Below is a small trained network, with its code and all its weights. Each question gives an input and a class and asks what happens when units are switched off, that is, made to give their printed mean instead of their output.

import numpy as np


def w(rows, s, z=0):
    codes = np.array(rows[::2]) - 128.0
    scale = np.full(codes.shape[1], s)
    scale[-1] = z or s
    return codes * scale


def f(y):
    return np.maximum(y, 0)


def log_softmax(a):
    a = a - a.max(-1, keepdims=True)
    return a - np.log(np.exp(a).sum(-1, keepdims=True))


def net(x, mask):
    res = np.array(x, float).reshape(1, 6) / 4 @ E
    y = f(res @ A[0][:, :-1].T + A[0][:, -1])
    res = res + np.where(mask, y, B[0][:, -1]) @ B[0][:, :-1]
    return log_softmax(res[-1] @ U[:, :-1].T + U[:, -1])


A, B = {}, {}
E = w([
[84,249,99,119],'x0',
[194,206,121,180],'x1',
[210,192,119,112],'x2',
[74,147,1,168],'x3',
[194,77,70,171],'x4',
[121,109,205,250],'x5',
],0.0049)
A[0] = w([
[81,180,130,154,184],'N1',
[87,160,49,203,71],'N2',
[141,186,57,133,215],'N3',
[196,114,149,187,160],'N4',
[87,146,55,106,239],'N5',
[221,67,35,122,174],'N6',
[193,89,214,40,254],'N7',
[74,115,107,101,197],'N8',
[92,117,88,183,95],'N9',
[229,98,70,157,168],'N10',
[125,217,167,59,208],'N11',
[120,75,102,136,206],'N12',
[84,95,116,115,253],'N13',
[198,62,246,213,165],'N14',
[116,135,188,191,218],'N15',
[79,171,203,137,82],'N16',
[14,1,97,68,250],'N17',
[175,124,62,109,131],'N18',
[139,98,161,79,152],'N19',
[96,131,184,163,86],'N20',
],0.0091,0.002)
B[0] = w([
[98,145,91,142,173],'N1',
[41,78,121,125,183],'N2',
[122,133,57,144,188],'N3',
[123,138,89,190,184],'N4',
[130,80,94,171,194],'N5',
[239,145,65,115,193],'N6',
[14,167,178,109,217],'N7',
[145,98,134,178,175],'N8',
[105,92,174,96,165],'N9',
[156,107,38,122,186],'N10',
[210,246,175,134,190],'N11',
[171,121,166,129,174],'N12',
[140,87,154,166,185],'N13',
[82,166,70,250,251],'N14',
[91,171,113,157,198],'N15',
[153,176,65,93,168],'N16',
[181,37,248,200,254],'N17',
[127,139,76,81,163],'N18',
[92,123,157,127,165],'N19',
[97,155,99,104,165],'N20',
],0.019,0.0068)
U = w([
[73,84,141,124,107],'0',
[96,128,75,46,1],'1',
[219,186,52,101,212],'2',
[121,106,252,156,127],'3',
[75,253,167,19,115],'4',
[29,166,89,211,184],'5',
],0.006,0.0023)

Each question gives the input, the list of numbers given to net, and the class t.
The units are the neurons (one row each of A and B). Each row of codes is followed by its name. A weight is (code - 128) times the scale printed after its matrix; where a second scale follows, it is the last column's (A, B and U).
mask holds one flag per neuron, in row order. A switched-off neuron (its flag False) gives its mean, the last column of its row in B, instead of its output. The means were averaged over made-up inputs and are rounded, as every weight is.
A unit's drop is (log p(t) with every unit on - log p(t) with that unit switched off) / (log p(t) with every unit on - log p(t) with every unit switched off).
The circuit of an input: a set's keep is (log p(t) with only the set's units on - log p(t) with every unit switched off) / (log p(t) with every unit on - log p(t) with every unit switched off). Starting from the 12 units with the biggest drops (on a tie, the unit counted first), units are removed one at a time, each time the one whose removal leaves the highest keep (on an exact tie, the one counted first), for as long as the keep stays at least 0.8.
units of the circuit, in order: the units of the circuit, biggest drop first
most important unit: the unit with the biggest drop
top k neurons: the k neurons with the biggest drops, biggest first
drop when u is switched off: that unit's drop, to one decimal
input [-3,1,6,-7,0,-4], class 4: units of the circuit, in order : [N7; N17; N11]
input [5,7,5,-2,-7,5], class 2: units of the circuit, in order : [N11; N16]
input [6,-7,0,7,-3,-3], class 3: units of the circuit, in order : [N17; N14]
input [8,0,3,0,-4,2], class 2: most important unit : N7
input [-3,-1,5,1,-8,-7], class 4: units of the circuit, in order : [N11; N14; N7]
input [0,2,7,4,5,5], class 2: units of the circuit, in order : [N6; N7]
input [3,-7,7,-4,-5,-8], class 4: units of the circuit, in order : [N11; N7]
input [6,5,2,1,-5,-2], class 2: units of the circuit, in order : [N7; N11]
input [3,0,-7,7,3,3], class 3: units of the circuit, in order : [N14; N17]
input [0,7,-5,5,-1,-7], class 2: top 3 neurons : [N14; N7; N6]
input [-7,-6,2,-2,7,-5], class 3: top 2 neurons : [N17; N7]
input [3,0,-4,6,5,-5], class 0: top 2 neurons : [N2; N14]
input [-6,7,-6,5,8,3], class 2: drop when N7 is switched off : 0.3
input [7,-1,3,2,-5,7], class 4: most important unit : N14
input [-3,-4,-4,-2,6,-5], class 3: drop when N17 is switched off : 0.3
input [8,-1,4,2,8,1], class 2: drop when N7 is switched off : 0.2
input [-1,-1,-7,2,6,3], class 3: drop when N17 is switched off : 0.3
